Here is a tiny trained network, its code and every weight. The questions are about switching its units off for an input and a class, where a switched-off unit gives its printed mean instead of its output.

import numpy as np


def w(rows, s, z=0):
    codes = np.array(rows[::2]) - 128.0
    scale = np.full(codes.shape[1], s)
    scale[-1] = z or s
    return codes * scale


def f(y):
    return np.maximum(y, 0)


def log_softmax(a):
    a = a - a.max(-1, keepdims=True)
    return a - np.log(np.exp(a).sum(-1, keepdims=True))


def net(x, mask):
    res = np.array(x, float).reshape(1, 5) / 4 @ E
    y = f(res @ A[0][:, :-1].T + A[0][:, -1])
    res = res + np.where(mask, y, B[0][:, -1]) @ B[0][:, :-1]
    return log_softmax(res[-1] @ U[:, :-1].T + U[:, -1])


A, B = {}, {}
E = w([
[130,128,126],'x0',
[129,127,127],'x1',
[175,41,221],'x2',
[238,134,94],'x3',
[159,251,186],'x4',
],0.011)
A[0] = w([
[69,151,70,175],'neuron 1',
[96,69,171,132],'neuron 2',
[192,86,110,218],'neuron 3',
[183,115,197,190],'neuron 4',
[161,114,175,62],'neuron 5',
[224,195,108,67],'neuron 6',
[215,95,90,2],'neuron 7',
[106,76,186,165],'neuron 8',
[163,121,169,188],'neuron 9',
[184,111,100,73],'neuron 10',
[150,228,91,104],'neuron 11',
[105,87,139,105],'neuron 12',
[180,97,107,14],'neuron 13',
[109,205,244,118],'neuron 14',
[196,179,90,120],'neuron 15',
[218,100,90,127],'neuron 16',
[125,124,129,87],'neuron 17',
],0.011,0.0058)
B[0] = w([
[114,146,62,230],'neuron 1',
[152,92,188,199],'neuron 2',
[189,228,99,233],'neuron 3',
[76,93,91,225],'neuron 4',
[139,162,27,161],'neuron 5',
[171,131,181,215],'neuron 6',
[59,107,101,183],'neuron 7',
[140,79,199,210],'neuron 8',
[74,86,104,195],'neuron 9',
[101,101,92,169],'neuron 10',
[162,145,186,232],'neuron 11',
[128,85,164,166],'neuron 12',
[24,41,99,156],'neuron 13',
[117,143,2,254],'neuron 14',
[171,121,184,210],'neuron 15',
[134,137,59,218],'neuron 16',
[124,168,136,128],'neuron 17',
],0.0096,0.0085)
U = w([
[61,96,86,250],'0',
[127,151,68,31],'1',
[165,124,253,119],'2',
],0.017,0.0015)

Each question gives the input, the list of numbers given to net, and the class t.
The units are the neurons (one row each of A and B). Each row of codes is followed by its name. A weight is (code - 128) times the scale printed after its matrix; where a second scale follows, it is the last column's (A, B and U).
mask holds one flag per neuron, in row order. A switched-off neuron (its flag False) gives its mean, the last column of its row in B, instead of its output. The means were averaged over made-up inputs and are rounded, as every weight is.
A unit's drop is (log p(t) with every unit on - log p(t) with that unit switched off) / (log p(t) with every unit on - log p(t) with every unit switched off).
The circuit of an input: a set's keep is (log p(t) with only the set's units on - log p(t) with every unit switched off) / (log p(t) with every unit on - log p(t) with every unit switched off). Starting from the 12 units with the biggest drops (on a tie, the unit counted first), units are removed one at a time, each time the one whose removal leaves the highest keep (on an exact tie, the one counted first), for as long as the keep stays at least 0.8.
circuit, biggest first: the units of the circuit, biggest drop first
top k neurons: the k neurons with the biggest drops, biggest first
drop when u is switched off: that unit's drop, to one decimal
input [-7,-4,4,4,3], class 1: top neuron => neuron 3
input [5,-1,4,-8,6], class 0: circuit, biggest first => neuron 14; neuron 3
input [4,-7,1,0,-1], class 2: top 3 neurons => neuron 14; neuron 1; neuron 16
input [-8,1,-2,2,6], class 2: top 2 neurons => neuron 11; neuron 6
input [-7,2,5,8,0], class 0: top 4 neurons => neuron 13; neuron 7; neuron 4; neuron 9
input [8,2,5,-7,7], class 0: circuit, biggest first => neuron 14; neuron 3
input [-8,-2,-8,1,2], class 2: top 2 neurons => neuron 11; neuron 14
input [-8,-1,-1,7,8], class 2: top 3 neurons => neuron 6; neuron 15; neuron 11
input [-1,8,5,0,5], class 0: top 2 neurons => neuron 4; neuron 9
input [4,0,8,-5,4], class 0: drop when neuron 14 is switched off => 0.4
input [4,-7,3,2,6], class 1: drop when neuron 14 is switched off => 1.1
input [0,-3,6,-6,3], class 0: drop when neuron 14 is switched off => 1.3
